Below is a small trained network, with its code and all its weights. Each question gives an input and a class and asks what happens when units are switched off, that is, made to give their printed mean instead of their output.

import numpy as np


def w(rows, s, z=0):
    codes = np.array(rows[::2]) - 128.0
    scale = np.full(codes.shape[1], s)
    scale[-1] = z or s
    return codes * scale


def f(y):
    return y / 2 * (1 + np.tanh(0.7978845608 * (y + 0.044715 * y**3)))


def log_softmax(a):
    a = a - a.max(-1, keepdims=True)
    return a - np.log(np.exp(a).sum(-1, keepdims=True))


def net(x, mask):
    res = np.array(x, float).reshape(1, 6) / 4 @ E
    y = f(res @ A[0][:, :-1].T + A[0][:, -1])
    res = res + np.where(mask, y, B[0][:, -1]) @ B[0][:, :-1]
    return log_softmax(res[-1] @ U[:, :-1].T + U[:, -1])


A, B = {}, {}
E = w([
[173,113,179,65,177,125,57,177,169,44],'x0',
[129,19,156,143,69,118,207,174,198,109],'x1',
[212,111,127,162,111,218,54,74,167,174],'x2',
[97,157,183,103,54,50,56,47,181,206],'x3',
[124,53,159,167,200,89,136,29,94,100],'x4',
[198,164,255,146,122,133,188,173,38,128],'x5',
],0.0068)
A[0] = w([
[68,94,42,88,147,143,123,129,168,105,99],'N1',
[59,91,62,128,173,133,57,90,161,143,108],'N2',
[86,132,74,108,152,125,119,105,181,120,80],'N3',
[132,215,133,49,96,53,93,74,133,170,132],'N4',
[157,180,112,133,177,119,108,115,95,130,54],'N5',
[127,181,158,60,79,149,57,226,192,76,130],'N6',
[116,41,169,120,215,88,83,89,104,91,109],'N7',
[107,213,89,125,169,153,118,106,54,207,147],'N8',
[108,168,94,149,114,164,99,219,150,125,149],'N9',
[87,146,188,117,151,83,77,28,202,168,135],'N10',
[180,166,194,167,157,112,182,85,86,98,81],'N11',
[82,191,95,96,88,111,133,254,142,164,200],'N12',
[188,122,110,202,96,160,88,119,174,135,38],'N13',
[76,133,100,182,86,135,182,100,104,179,98],'N14',
[100,147,95,197,82,147,171,102,106,152,46],'N15',
[205,117,113,146,125,232,96,99,152,141,132],'N16',
[90,121,64,101,167,122,108,148,187,135,101],'N17',
[138,196,232,92,98,143,133,194,95,155,98],'N18',
[23,171,122,73,136,106,160,195,120,113,82],'N19',
[58,120,138,73,159,95,161,165,116,147,99],'N20',
[79,137,114,87,167,73,179,108,111,89,89],'N21',
[124,150,158,122,114,163,126,155,117,182,254],'N22',
[88,86,155,123,231,58,159,99,96,132,191],'N23',
[174,95,185,155,125,126,198,111,135,134,86],'N24',
[118,142,130,102,185,48,174,152,138,147,119],'N25',
[163,145,56,175,219,139,154,144,83,90,106],'N26',
[125,112,148,76,189,112,74,139,150,97,129],'N27',
[116,136,78,132,179,195,155,140,85,68,132],'N28',
[127,11,142,90,48,119,170,162,176,125,51],'N29',
[122,166,184,141,64,28,78,123,133,144,69],'N30',
[140,153,49,99,72,106,173,141,145,157,174],'N31',
[127,215,91,47,180,123,70,87,54,129,72],'N32',
],0.009,0.0065)
B[0] = w([
[142,153,149,178,128,66,82,230,54,137,192],'N1',
[149,185,145,205,109,110,116,177,49,145,195],'N2',
[201,217,119,185,139,45,92,217,69,112,159],'N3',
[91,64,132,104,161,127,154,192,136,132,212],'N4',
[97,212,200,170,98,168,121,151,199,42,145],'N5',
[178,88,37,91,65,139,180,38,88,70,220],'N6',
[163,68,63,93,49,120,191,15,72,65,179],'N7',
[138,129,131,125,55,151,161,113,143,38,217],'N8',
[80,62,102,87,103,87,131,111,113,148,193],'N9',
[109,54,156,48,151,91,154,178,101,166,210],'N10',
[166,151,97,192,114,48,72,199,59,111,172],'N11',
[78,61,159,124,105,144,74,75,97,146,254],'N12',
[177,95,206,125,134,173,88,129,169,110,145],'N13',
[211,149,73,44,72,163,223,88,117,82,184],'N14',
[253,186,116,73,117,158,159,104,131,97,154],'N15',
[130,73,216,114,134,204,67,112,113,193,191],'N16',
[223,157,138,161,105,62,78,177,66,117,174],'N17',
[174,172,76,200,147,30,70,175,64,129,199],'N18',
[212,96,185,139,138,245,79,139,142,155,190],'N19',
[175,139,205,159,172,231,76,118,136,177,161],'N20',
[185,88,184,150,128,222,52,96,135,134,167],'N21',
[96,97,89,151,121,112,72,117,80,135,215],'N22',
[100,85,134,133,84,159,80,95,73,135,210],'N23',
[111,179,151,173,91,57,112,127,127,114,159],'N24',
[172,135,172,149,144,210,84,97,145,153,159],'N25',
[69,43,115,78,124,103,178,201,193,195,201],'N26',
[183,147,82,79,87,154,192,91,87,91,167],'N27',
[87,44,119,91,190,83,165,195,168,210,206],'N28',
[45,254,200,158,20,124,176,162,244,65,191],'N29',
[127,71,100,50,210,133,178,222,183,223,178],'N30',
[138,118,110,83,96,89,125,89,48,96,198],'N31',
[50,201,201,128,72,183,163,155,217,5,201],'N32',
],0.0076,0.0092)
U = w([
[92,61,112,159,109,102,128,89,72,128,254],'0',
[179,172,125,232,156,26,81,226,57,154,44],'1',
[190,92,242,162,157,228,53,120,148,200,69],'2',
[40,194,203,161,96,119,192,182,225,51,187],'3',
[97,51,119,97,175,75,209,224,158,203,10],'4',
[229,122,53,87,117,128,223,72,80,97,20],'5',
[109,153,16,130,236,84,103,2,143,175,118],'6',
],0.0089,0.0085)

Each question gives the input, the list of numbers given to net, and the class t.
The units are the neurons (one row each of A and B). Each row of codes is followed by its name. A weight is (code - 128) times the scale printed after its matrix; where a second scale follows, it is the last column's (A, B and U).
mask holds one flag per neuron, in row order. A switched-off neuron (its flag False) gives its mean, the last column of its row in B, instead of its output. The means were averaged over made-up inputs and are rounded, as every weight is.
A unit's drop is (log p(t) with every unit on - log p(t) with that unit switched off) / (log p(t) with every unit on - log p(t) with every unit switched off).
The circuit of an input: a set's keep is (log p(t) with only the set's units on - log p(t) with every unit switched off) / (log p(t) with every unit on - log p(t) with every unit switched off). Starting from the 12 units with the biggest drops (on a tie, the unit counted first), units are removed one at a time, each time the one whose removal leaves the highest keep (on an exact tie, the one counted first), for as long as the keep stays at least 0.8.
units of the circuit, in order: the units of the circuit, biggest drop first
unit that matters most: the unit with the biggest drop
k most important neurons: the k neurons with the biggest drops, biggest first
drop when u is switched off: that unit's drop, to one decimal
input [8,-2,-5,-1,4,-3], class 5: unit that matters most : N7
input [4,6,5,-4,5,7], class 1: 2 most important neurons : [N11 N24]
input [4,7,-5,-3,-5,-8], class 1: 3 most important neurons : [N1 N17 N3]
input [2,-3,8,-2,-2,8], class 1: 2 most important neurons : [N18 N11]
input [0,-5,7,3,-8,-1], class 0: 3 most important neurons : [N6 N19 N9]
input [-3,-6,4,-8,-6,7], class 4: 2 most important neurons : [N26 N28]
input [-8,1,7,-3,-3,2], class 5: 3 most important neurons : [N14 N15 N19]
input [-2,-3,4,6,-5,5], class 4: units of the circuit, in order : [N30 N4]
input [-8,-6,7,-3,4,-8], class 1: 3 most important neurons : [N2 N3 N1]
input [-1,0,-7,1,-6,5], class 2: 3 most important neurons : [N19 N20 N25]
input [6,-3,-3,-7,-8,2], class 0: 2 most important neurons : [N6 N12]
input [0,-5,4,7,0,-1], class 4: 4 most important neurons : [N10 N30 N4 N29]
input [2,-6,0,-5,3,5], class 3: units of the circuit, in order : [N32 N5]
input [-5,-8,-8,-1,4,3], class 2: unit that matters most : N21
input [-3,-6,1,8,-5,2], class 4: 3 most important neurons : [N30 N4 N10]
input [-7,-4,2,6,-3,6], class 5: 3 most important neurons : [N14 N8 N15]
input [-2,-8,0,1,5,-7], class 3: 2 most important neurons : [N32 N8]
input [6,-3,1,6,4,3], class 4: units of the circuit, in order : [N30 N10]
input [-2,5,-6,1,-5,1], class 2: units of the circuit, in order : [N19 N20]
input [-3,-8,-3,4,6,8], class 1: units of the circuit, in order : [N11]
input [-7,7,-6,-4,6,5], class 3: 4 most important neurons : [N29 N24 N6 N12]
input [-7,2,8,5,4,-5], class 2: 3 most important neurons : [N16 N13 N6]
input [-5,0,-5,-1,-2,-3], class 2: units of the circuit, in order : [N19 N6 N20]
input [-2,2,-1,1,4,-8], class 1: drop when N9 is switched off : 0.0
input [5,5,4,-8,-3,-7], class 4: drop when N4 is switched off : -0.2
input [2,-4,6,7,2,-3], class 4: drop when N21 is switched off : 0.1
input [-2,-1,8,5,3,-5], class 2: unit that matters most : N16
input [6,-7,4,2,6,-6], class 3: drop when N32 is switched off : 1.5
